Here is a tiny trained network, its code and every weight. The questions are about switching its units off for an input and a class, where a switched-off unit gives its printed mean instead of its output.

import numpy as np


def w(rows, s, z=0):
    codes = np.array(rows[::2]) - 128.0
    scale = np.full(codes.shape[1], s)
    scale[-1] = z or s
    return codes * scale


def f(y):
    return y / 2 * (1 + np.tanh(0.7978845608 * (y + 0.044715 * y**3)))


def log_softmax(a):
    a = a - a.max(-1, keepdims=True)
    return a - np.log(np.exp(a).sum(-1, keepdims=True))


def net(x, mask):
    res = np.array(x, float).reshape(1, 6) / 4 @ E
    y = f(res @ A[0][:, :-1].T + A[0][:, -1])
    res = res + np.where(mask, y, B[0][:, -1]) @ B[0][:, :-1]
    return log_softmax(res[-1] @ U[:, :-1].T + U[:, -1])


A, B = {}, {}
E = w([
[128,127,127],'x0',
[128,128,128],'x1',
[50,1,110],'x2',
[130,128,127],'x3',
[134,158,13],'x4',
[12,205,141],'x5',
],0.0077)
A[0] = w([
[222,47,103,118],'n1',
[133,131,246,113],'n2',
[72,49,119,18],'n3',
[79,48,116,52],'n4',
[91,48,111,71],'n5',
[111,126,251,70],'n6',
[116,160,36,71],'n7',
[8,184,153,67],'n8',
[122,159,34,85],'n9',
[2,171,125,71],'n10',
[123,124,238,82],'n11',
[107,155,36,115],'n12',
[119,123,239,83],'n13',
[80,49,118,81],'n14',
[111,124,203,61],'n15',
[77,50,121,5],'n16',
[112,122,226,93],'n17',
[121,163,36,71],'n18',
[231,231,186,162],'n19',
],0.0079,0.0023)
B[0] = w([
[213,196,198,204],'n1',
[138,111,76,173],'n2',
[136,179,72,171],'n3',
[133,175,87,174],'n4',
[133,188,105,172],'n5',
[153,114,79,170],'n6',
[165,72,93,167],'n7',
[247,141,169,211],'n8',
[152,80,98,171],'n9',
[200,148,177,211],'n10',
[151,108,71,162],'n11',
[165,92,115,176],'n12',
[146,92,85,163],'n13',
[125,186,85,177],'n14',
[158,88,95,139],'n15',
[121,177,70,165],'n16',
[156,89,81,157],'n17',
[155,72,86,168],'n18',
[76,166,47,254],'n19',
],0.011,0.0055)
U = w([
[106,216,77,41],'0',
[218,159,190,43],'1',
[156,2,80,51],'2',
[116,117,142,254],'3',
[114,117,142,248],'4',
[122,121,140,219],'5',
[52,100,194,78],'6',
[29,59,204,27],'7',
],0.012,0.0092)

Each question gives the input, the list of numbers given to net, and the class t.
The units are the neurons (one row each of A and B). Each row of codes is followed by its name. A weight is (code - 128) times the scale printed after its matrix; where a second scale follows, it is the last column's (A, B and U).
mask holds one flag per neuron, in row order. A switched-off neuron (its flag False) gives its mean, the last column of its row in B, instead of its output. The means were averaged over made-up inputs and are rounded, as every weight is.
A unit's drop is (log p(t) with every unit on - log p(t) with that unit switched off) / (log p(t) with every unit on - log p(t) with every unit switched off).
The circuit of an input: a set's keep is (log p(t) with only the set's units on - log p(t) with every unit switched off) / (log p(t) with every unit on - log p(t) with every unit switched off). Starting from the 12 units with the biggest drops (on a tie, the unit counted first), units are removed one at a time, each time the one whose removal leaves the highest keep (on an exact tie, the one counted first), for as long as the keep stays at least 0.8.
units of the circuit, in order: the units of the circuit, biggest drop first
top k neurons: the k neurons with the biggest drops, biggest first
drop when u is switched off: that unit's drop, to one decimal
input [0,5,0,-6,5,8], class 1: units of the circuit, in order -> n8, n10
input [5,-1,-1,6,7,-7], class 1: units of the circuit, in order -> n1
input [1,-5,2,-5,-7,7], class 1: top 3 neurons -> n8, n10, n19
input [3,-5,0,3,-1,-7], class 1: top 2 neurons -> n1, n19
input [-4,1,-8,-5,0,-8], class 0: top 2 neurons -> n19, n8
input [-4,6,6,-5,-6,-8], class 1: top 2 neurons -> n1, n19
input [4,-4,5,-1,-4,7], class 1: top 3 neurons -> n8, n10, n19
input [-5,2,5,-1,2,-8], class 1: top 2 neurons -> n1, n19
input [8,4,1,6,-7,8], class 1: top 3 neurons -> n8, n10, n19
input [5,6,-7,4,2,-5], class 0: top 3 neurons -> n19, n8, n10
input [-4,6,-2,0,2,7], class 1: top 2 neurons -> n8, n10
input [5,4,-7,-3,-7,-1], class 0: drop when n16 is switched off -> -0.1
input [-4,7,7,7,-5,4], class 0: drop when n14 is switched off -> 0.2
input [-6,1,-5,2,-1,7], class 1: units of the circuit, in order -> n8
input [7,2,-4,7,-7,-6], class 2: drop when n13 is switched off -> 0.2
